After every row comes roughly how far along a hidden order it lies, from 0 to 9.
In the rows, zero is written as 128.
[114 151 103 152 141 150 128 161 105 128 151 125 154 179 135 149 135 113
 167 138 134 116 142 147 121 114 133 130 137 146 123 138  67 141 122 140
 138 153  61 138  74  97 123 122 136 126 104 128 125 128 149 151 148  79
 103 150 157 121 136  95 120 112 145 115 135 128 112 113 114 135 182 122
 110  82 144 114 135 144  59  70 116  96 134  67 125  61 136 111  73  98
 117 136 121 112 118 160 152 108 122 172 153 143] : 3
[109 109 143 131 127 151 157 145 117 168 128 148 129 151 126 103 118 100
 142 107 148 108  81 146 137 137  98 135 145 116 114 123 152 152 137  97
 116 125 145 117 222 124 152 129  93 144 149 126 103 116 134  86 118 146
 153 133 124 134 163 137 106 151 120 155 118 129 124 130 141  95  87 135
 133 136 138 152 111  97 171 149 127 146 116 152 128 114 133 131 141 123
 124 107 117 143 152 130  81 118 127 114  83 156] : 7
[146 128 150 119 157 130 145 120 116 133 125 142 125 141 118 139 127 126
 141 142 154 126 117 127 131 139 125 140 135 128 121 130 153 139 122 113
 121 126 150 138 141 142 103 146 113 119 120 117 135 134 134 115 118 133
 132 130 111 108 142 122 133 128 141  95 131 134 113 130 127 115 137 133
 112 111 131 141 134 114 139 105 133 135 127 134 124 129 125 105 102 117
 106 125 127 127 152 136 160 132 132 139 173 117] : 4
[ 92 120 150 146 137 135 138 148 102 147 128 127 159 179 140 140 151 108
 154 120 169 116 102 128 119 132 112 133 109 124 115 127 133 147 125 120
 116 153 119 138 182 111 156 157 108 135 124 131 117 118 128 103 107 121
 121 130 143 142 155 101 100 128 126 152 133 131 113 133 150 104 106 137
 105 128 145 142 113 117 140 102 131 113 115 118 139  90 136 130  88 123
 127 117 119 143 118 129  50 115 104 156  79 133] : 5
[157 201  36 127 155 165 152 123 177 106 152 142  80 125  79 124  90 102
 153 152 108 131 179 175 141 108 138 142 180 166 130 143  67 129 114 128
 166 105  70 118   5 131  78  69 201 108  98 128 139 137 182 198 199  92
 143 159 135 110 118 135 158 160 152  94 131 101 171 101  77 135 231 109
 162  54 126  61 144 136  59  53 100 152 179  83 100 101 124  86 132  82
 108 135 115  82 174 155 255 136 158 127 211 154] : 1
[ 65 147 115 169 128 159 125 211  76 158 165 132 181 217 173 137 146 107
 174 126 152 102 136 155 123 116 120 121 128 107 116 142  67 159 133 144
 123 167  43 130 127  70 110 139 106 139 105 137  94 121 135 143 157  71
 100 157 174 112 186  91 100  78 124 112 121 136  95 106 122 112 170 125
  94  77 159 143 129 139 107  87 115  69 132  54 126  32 145 126  47  96
 110 131 128 108 106 169  96  84 108 177 126 164] : 4
[108 110 155 147 135 135 144 128 105 146 132 126 150 163 135 137 150 103
 151 115 147 117  89 124 119 136 110 132 115 114 117 118 145 140 123 112
 114 153 123 135 183 119 174 149  96 141 137 129 128 120 122  96 109 136
 129 123 139 150 154 108 102 136 124 164 135 131 102 139 152 119  96 140
 111 132 144 149 104 112 151 138 138 122 110 124 142  90 132 131  89 122
 131 117 118 147 117 126  42 120  97 158  82 124] : 5
[139  63 208 108 100  97 139  89 126 176  79 147 127  77 142  82 135 148
  97  89 146 137  38  84 138 157  97 127 118  83 132 111 255 121 148  81
  91  98 249 111 255 151 184 151  62 164 200 101  98  92  91   1  44 207
 163  93  79 147 139 177  90 157 111 170 136 170 116 155 195  77   1 153
 154 221 116 212 110 101 246 255 143 151 100 239 145 228 140 174 209 183
 153  93 138 174 162  77   1 140 121  59  45 140] : 9
[ 95 112 131 118 164 131 134 129 123 125 124 120 121 149 110 139 147 121
 143 141 172 122 118 140 125 125 111 130 141 122 137 142 131 157 137 119
 109 107 150 140 165 118 117 142 144  88 112  95 134 121 142 108 104 112
 135 124 106 113 114 122 134 126 147 104 118 115 141 136 119 151 128 127
  96 125 130 133 122 102 144 111 112 127 115 145 133 108 110 128  92 128
 110 121 109 130 150 138 124 133 151 142 154 117] : 5
[ 77 109 146  97 184 136 141 134 123 126 113 130 110 156 104 153 160 118
 143 161 210 115 103 145 124 126 100 129 167 119 154 156 158 167 133 123
 121 101 170 151 200 130  89 153 148  66 111  66 129 130 149  95  80 112
 146 135  84  88 133 120 145 129 162  84 106 112 133 143 108 155 126 125
  79 129 132 157 123  87 134  96 111 128 106 140 132 124  99 124 107 127
  90 114 104 115 171 149 155 134 165 135 165 108] : 6
[189 139 116 127 104 135 135 155 118 150 137 180 148 129 157 122  89 127
 120 113  74 115 132 115 136 154 141 144 109 128  85 106 125 102 116 100
 135 176 107 118  39 163 116 129  72 184 136 184 120 162 104 178 173 178
 130 126 139 109 152 126 129 118  91 151 153 152  90 115 131  71 137 133
 146 141 128 140 136 157 132 140 168 143 136 124 113  95 144 101 132 103
 119 147 151 126  92 127 148 117 111 128  73 123] : 2
[178 154 140 178 126 111 168 141 133 132 170  96 117 168 110 109  80 109
 205 103  74 120 105  97 142 143 123 175 116 126  46  84 125 140 132 127
  78 155 154 115 107 114 170 131  96 193 127 191 166 145 138 167 157 137
 118  93 187 145 136 115 155 103  88 120 160 118  86 102 157  74 131 130
  93 120 129 106 126 149 151  93 160 159 135 168 116 104 118 112  73 119
 134 145 142 160  91 109 120 132 108 173   1  85] : 0

Part 2:
[136 138 116 190 152  99 154 161  89 181 129 102  88  93 126  78  48 113
 126 152 130 117 130 111 164 130 101  84 169 147  88 173 122 175 108 183
 112 145 136 142 146 107  68 107 112 112 157 120 102 114 152 125 114 122
 160 122 161 148 130 116 108 163  89 128 143 121 120 143 139 136 146 123
 138 172  95 112 100 151  83 158  73 119 147 152 155 212 123 129 150 140
 128 142 146 167 101 121 142 114 167 138  83 101   1 162  85] : 9
[148 120 126 154 122 120 125 136 100 142 130 130 103 119 115 114 121 127
 122 132 150 123 127 129 143 138 118 166 145 141 105 128 125 134 125 120
 128 136 139 161 132 131 127 120 128 134 152 121 105 120 132 131 124 141
 127 134 131 136 127 119 110 141 122 124 126 128 135 118 124 133 132 135
 133 138 129 113 129 119 116 120 136 119 143 133 115 115 133 140 124 104
 124 120 133 122 130 112 128 121 130 118 131 127 106 156 128] : 0
[132 127 124 153 128 120 130 141 103 139 132 126  98 105 128 107 107 127
 138 139 135 130 117 126 138 136 113 117 143 139 108 142 120 139 125 141
 121 134 132 145 136 125 119 118 127 122 156 128 111 121 126 132 122 136
 132 135 132 136 121 112 122 146 123 123 127 125 131 120 126 133 136 122
 130 146 124 111 123 133 111 134 124 118 142 137 125 146 126 132 135 132
 131 132 127 135 124 117 135 119 136 127 120 125  96 149 107] : 3
[160 112 130 216 116 142 144 156  80 160 132 166  72 142  97  59 120 142
 101 112 120 134 118 135 113 130 128 164 165 148  90 107 143  98  87  91
 125 147 164 100 141 147 133 137 163 140 161 120 113  96 121 126 112 128
 133 143 130 156 106 128 100 122 130 113 114 138 142  90 117 124 132 162
 148 175 115  82 124 130 148  91 177 139 128 150  91  64 120 157  96 121
 123 131 179 121 131 125 113 123 154 103 150 181 179 154 178] : 0
[146 122 126 171 122 120 123 138  90 139 133 132  91 113 112 117 121 128
 126 137 151 128 121 131 140 141 118 148 144 144 106 144 120 131 128 121
 128 140 133 148 134 133 130 117 131 131 163 125 106 125 122 134 123 147
 123 139 127 133 124 107 110 139 124 121 123 129 135 106 120 137 134 135
 133 147 137 111 125 121 104 122 138 115 150 133 117 110 130 148 133 109
 126 120 126 127 131 106 129 121 138 110 132 132  89 166 134] : 0
[142 130 123 165 134 115 133 149  90 158 130 123  92 108 121 100 100 122
 123 147 142 123 128 124 151 136 112 129 154 142 102 148 119 148 115 149
 123 141 141 151 137 124 106 116 122 131 158 122 109 121 136 130 120 141
 137 131 142 138 132 112 107 153 112 130 129 125 132 125 127 135 133 134
 130 156 116 113 124 130 106 126 121 119 145 143 129 142 128 137 135 121
 126 124 129 138 120 111 137 117 145 122 110 119  83 152 129] : 4
[188 102 136 255 115 183 182 176  90 203 130 214  52 192  70   1 109 171
  69  65  71 146 119 139  68 111 147 169 218 151  76  78 189  54  22  32
 129 163 195   8 152 160 141 166 217 157 174 117 129  60 131 110  93  96
 145 141 137 170  80 167  90  70 129 101 100 153 149  57 112  98 129 221
 174 242  78  44 119 145 207  25 229 180  89 176  47   1  99 181  60 134
 115 154 255 121 124 156  85 138 169  99 176 255 255 142 253] : 0
[140 122 127 141 126 124 125 127 107 133 130 130 121 119 123 123 123 128
 125 129 141 125 127 128 137 132 124 150 139 139 114 131 132 131 123 123
 128 132 134 140 131 131 125 123 129 132 145 124 116 125 131 130 129 134
 133 132 130 131 129 120 119 140 122 126 125 127 130 120 126 133 129 136
 130 132 130 119 128 124 122 124 133 118 136 131 118 124 130 140 130 117
 126 123 137 127 130 119 128 124 130 122 129 129 117 136 120] : 0
[144 103 121 188 124 121 118 135  86 112 131 122  92 116 115 110 118 121
 134 140 169 130 118 140 136 137 114 152 126 150 102 135 117 149 121  82
 119 147 156 153 133 138 133 116 129 126 184 128 101 133 112 137 120 144
 116 141 122 137 139  99 111 144 129 128 100 133 146 110 120 135 139 123
 135 155 143 102 131 125  92 110 147 134 157 121 106 102 136 144 123 108
 132 131 132 126 127 114 141 115 151 116 120 136 100 163 123] : 2
[140 124 129 152 123 132 128 139 112 127 131 135 109 119 118 111 125 133
 125 133 136 130 120 130 130 132 125 138 135 139 117 126 130 120 114 113
 126 133 134 129 129 133 132 125 133 129 148 127 122 120 120 131 124 134
 127 135 121 136 122 118 122 132 132 121 123 128 133 113 123 136 132 129
 133 146 129 111 128 128 123 118 136 123 135 132 120 107 128 136 122 127
 128 128 134 123 130 121 131 125 135 122 133 137 102 137 162] : 0
[149 122 128 173 125 137 140 140 114 155 128 142 110 140 111  97 124 139
 115 116 119 130 130 131 120 125 130 142 152 137 116 119 141 116  97 108
 129 140 145 106 134 135 134 135 147 137 140 125 126 108 129 121 118 121
 131 134 131 139 119 137 112 121 128 121 123 134 133 114 123 122 129 152
 138 148 119 116 128 130 135 104 149 137 121 139 106  92 121 145 106 127
 124 132 157 126 124 132 121 132 141 123 140 162  85 135 177] : 0
[147 115 125 151 127 125 126 130  98 140 128 128 107 114 115 127 124 130
 127 126 146 123 131 129 143 135 125 150 153 137 109 130 121 136 124 122
 129 121 137 137 126 126 125 123 128 136 135 123 114 114 131 129 123 139
 129 133 132 134 130 116 111 139 122 127 127 129 129 123 124 133 130 152
 134 139 150 130 128 121 114 125 136 124 141 131 119 123 132 136 124 104
 125 118 140 125 128 116 128 123 138 124 133 135 109 153 124] : 0
[154 123 124 130 131 122 125 129 104 151 125 124 113 128 115 120 114 126
 128 120 150 115 145 126 146 130 125 153 149 138 102 123 118 144 117 134
 132 138 145 142 131 126 124 123 130 142 129 119 112 116 143 125 124 131
 139 124 141 132 138 130  91 139 114 137 129 131 130 137 127 129 128 145
 134 134 132 125 128 115 117 127 139 129 132 134 113 128 134 152 129  86
 117 110 134 126 123 120 125 125 140 115 131 126 100 137 135] : 0
